Below are the code and all the weights of a small trained network. Each question names an input and a class and asks about switching units off, where a switched-off unit gives its printed mean instead of its output.

import numpy as np


def w(rows, s, z=0):
    codes = np.array(rows[::2]) - 128.0
    scale = np.full(codes.shape[1], s)
    scale[-1] = z or s
    return codes * scale


def norm(h):
    return h / np.sqrt((h * h).mean(-1, keepdims=True) + 1e-5)


def f(y):
    return np.maximum(y, 0)


def log_softmax(a):
    a = a - a.max(-1, keepdims=True)
    return a - np.log(np.exp(a).sum(-1, keepdims=True))


def net(x, mask):
    res = np.array(x, float).reshape(1, 5) / 4 @ E
    u = 0
    for l in range(4):
        y = f(norm(res) @ A[l][:, :-1].T + A[l][:, -1])
        res = res + np.where(mask[u : u + 5], y, B[l][:, -1]) @ B[l][:, :-1]
        u += 5
    return log_softmax(norm(res)[-1] @ U[:, :-1].T + U[:, -1])


A, B = {}, {}
E = w([
[14,223,162],'x0',
[73,60,254],'x1',
[126,132,129],'x2',
[127,126,129],'x3',
[241,213,113],'x4',
],0.004)
A[0] = w([
[102,135,123,142],'L0N0',
[135,129,154,189],'L0N1',
[155,132,134,147],'L0N2',
[141,2,152,1],'L0N3',
[151,185,155,91],'L0N4',
],0.018,0.0019)
B[0] = w([
[134,119,19,159],'L0N0',
[127,35,142,164],'L0N1',
[128,137,3,163],'L0N2',
[25,100,238,254],'L0N3',
[123,94,191,183],'L0N4',
],0.005,0.0072)
A[1] = w([
[70,134,254,143],'L1N0',
[237,174,80,116],'L1N1',
[33,180,46,91],'L1N2',
[175,107,160,7],'L1N3',
[133,65,101,215],'L1N4',
],0.0099,0.0022)
B[1] = w([
[222,98,58,255],'L1N0',
[114,91,178,189],'L1N1',
[103,197,96,181],'L1N2',
[1,50,79,137],'L1N3',
[27,111,167,170],'L1N4',
],0.0065,0.0081)
A[2] = w([
[45,132,144,183],'L2N0',
[180,203,134,255],'L2N1',
[99,43,152,109],'L2N2',
[2,100,5,123],'L2N3',
[192,37,142,71],'L2N4',
],0.008,0.0021)
B[2] = w([
[238,148,105,201],'L2N0',
[128,77,253,182],'L2N1',
[157,154,190,247],'L2N2',
[117,26,77,243],'L2N3',
[91,153,73,253],'L2N4',
],0.0055,0.005)
A[3] = w([
[1,110,72,155],'L3N0',
[209,166,70,152],'L3N1',
[200,75,158,116],'L3N2',
[242,183,115,251],'L3N3',
[151,242,106,62],'L3N4',
],0.0077,0.0024)
B[3] = w([
[242,166,109,218],'L3N0',
[111,162,109,183],'L3N1',
[171,207,2,252],'L3N2',
[28,208,167,209],'L3N3',
[85,55,251,147],'L3N4',
],0.0067,0.0045)
U = w([
[245,39,48,54],'0',
[189,253,8,83],'1',
[102,147,254,250],'2',
],0.0091,0.0021)

Each question gives the input, the list of numbers given to net, and the class t.
The units are the neurons (one row each of A and B). Each row of codes is followed by its name. A weight is (code - 128) times the scale printed after its matrix; where a second scale follows, it is the last column's (A, B and U).
mask holds one flag per neuron, layer by layer. A switched-off neuron (its flag False) gives its mean, the last column of its row in B, instead of its output. The means were averaged over made-up inputs and are rounded, as every weight is.
A unit's drop is (log p(t) with every unit on - log p(t) with that unit switched off) / (log p(t) with every unit on - log p(t) with every unit switched off).
The circuit of an input: a set's keep is (log p(t) with only the set's units on - log p(t) with every unit switched off) / (log p(t) with every unit on - log p(t) with every unit switched off). Starting from the 12 units with the biggest drops (on a tie, the unit counted first), units are removed one at a time, each time the one whose removal leaves the highest keep (on an exact tie, the one counted first), for as long as the keep stays at least 0.8.
units of the circuit, in order: the units of the circuit, biggest drop first
unit that matters most: the unit with the biggest drop
k most important neurons: the k neurons with the biggest drops, biggest first
k most important neurons of layer l: the k neurons of layer l with the biggest drops, biggest first
drop of u: that unit's drop, to one decimal
input [-7,-1,0,-8,6], class 1: unit that matters most -> L0N3
input [1,0,-4,5,6], class 2: 2 most important neurons -> [L2N3; L0N3]
input [6,1,-5,8,0], class 0: 2 most important neurons -> [L2N3; L0N0]
input [7,-6,5,3,1], class 2: units of the circuit, in order -> [L3N4; L3N2]
input [1,5,-5,0,2], class 1: units of the circuit, in order -> [L1N0; L3N2]
input [-1,8,-1,-4,5], class 0: 2 most important neurons -> [L1N0; L0N1]
input [6,0,1,-3,-6], class 1: 3 most important neurons -> [L1N2; L0N3; L0N0]
input [7,-1,4,-6,-7], class 1: 2 most important neurons of layer 0 -> [L0N3; L0N0]
input [6,0,4,2,2], class 2: 3 most important neurons of layer 3 -> [L3N3; L3N4; L3N0]
input [5,0,-8,6,-4], class 1: 4 most important neurons -> [L1N2; L0N3; L0N0; L0N4]
input [1,-1,5,4,5], class 2: 2 most important neurons of layer 0 -> [L0N3; L0N1]
input [6,0,-2,2,-7], class 1: 2 most important neurons -> [L1N2; L0N3]
input [-4,1,5,4,-7], class 2: 2 most important neurons of layer 2 -> [L2N2; L2N3]
input [4,7,7,8,-5], class 0: unit that matters most -> L1N0
input [1,4,2,5,-6], class 0: 2 most important neurons -> [L1N0; L3N3]
input [-5,1,-6,1,-3], class 2: 2 most important neurons of layer 2 -> [L2N3; L2N2]
input [2,1,7,2,-3], class 0: drop of L2N3 -> 0.5
input [2,-8,-1,7,2], class 2: drop of L1N2 -> 0.2
input [6,8,7,7,5], class 1: drop of L2N2 -> 0.0
input [-5,2,7,2,-7], class 2: units of the circuit, in order -> [L0N3]
input [5,2,3,1,-2], class 0: drop of L1N2 -> -0.1
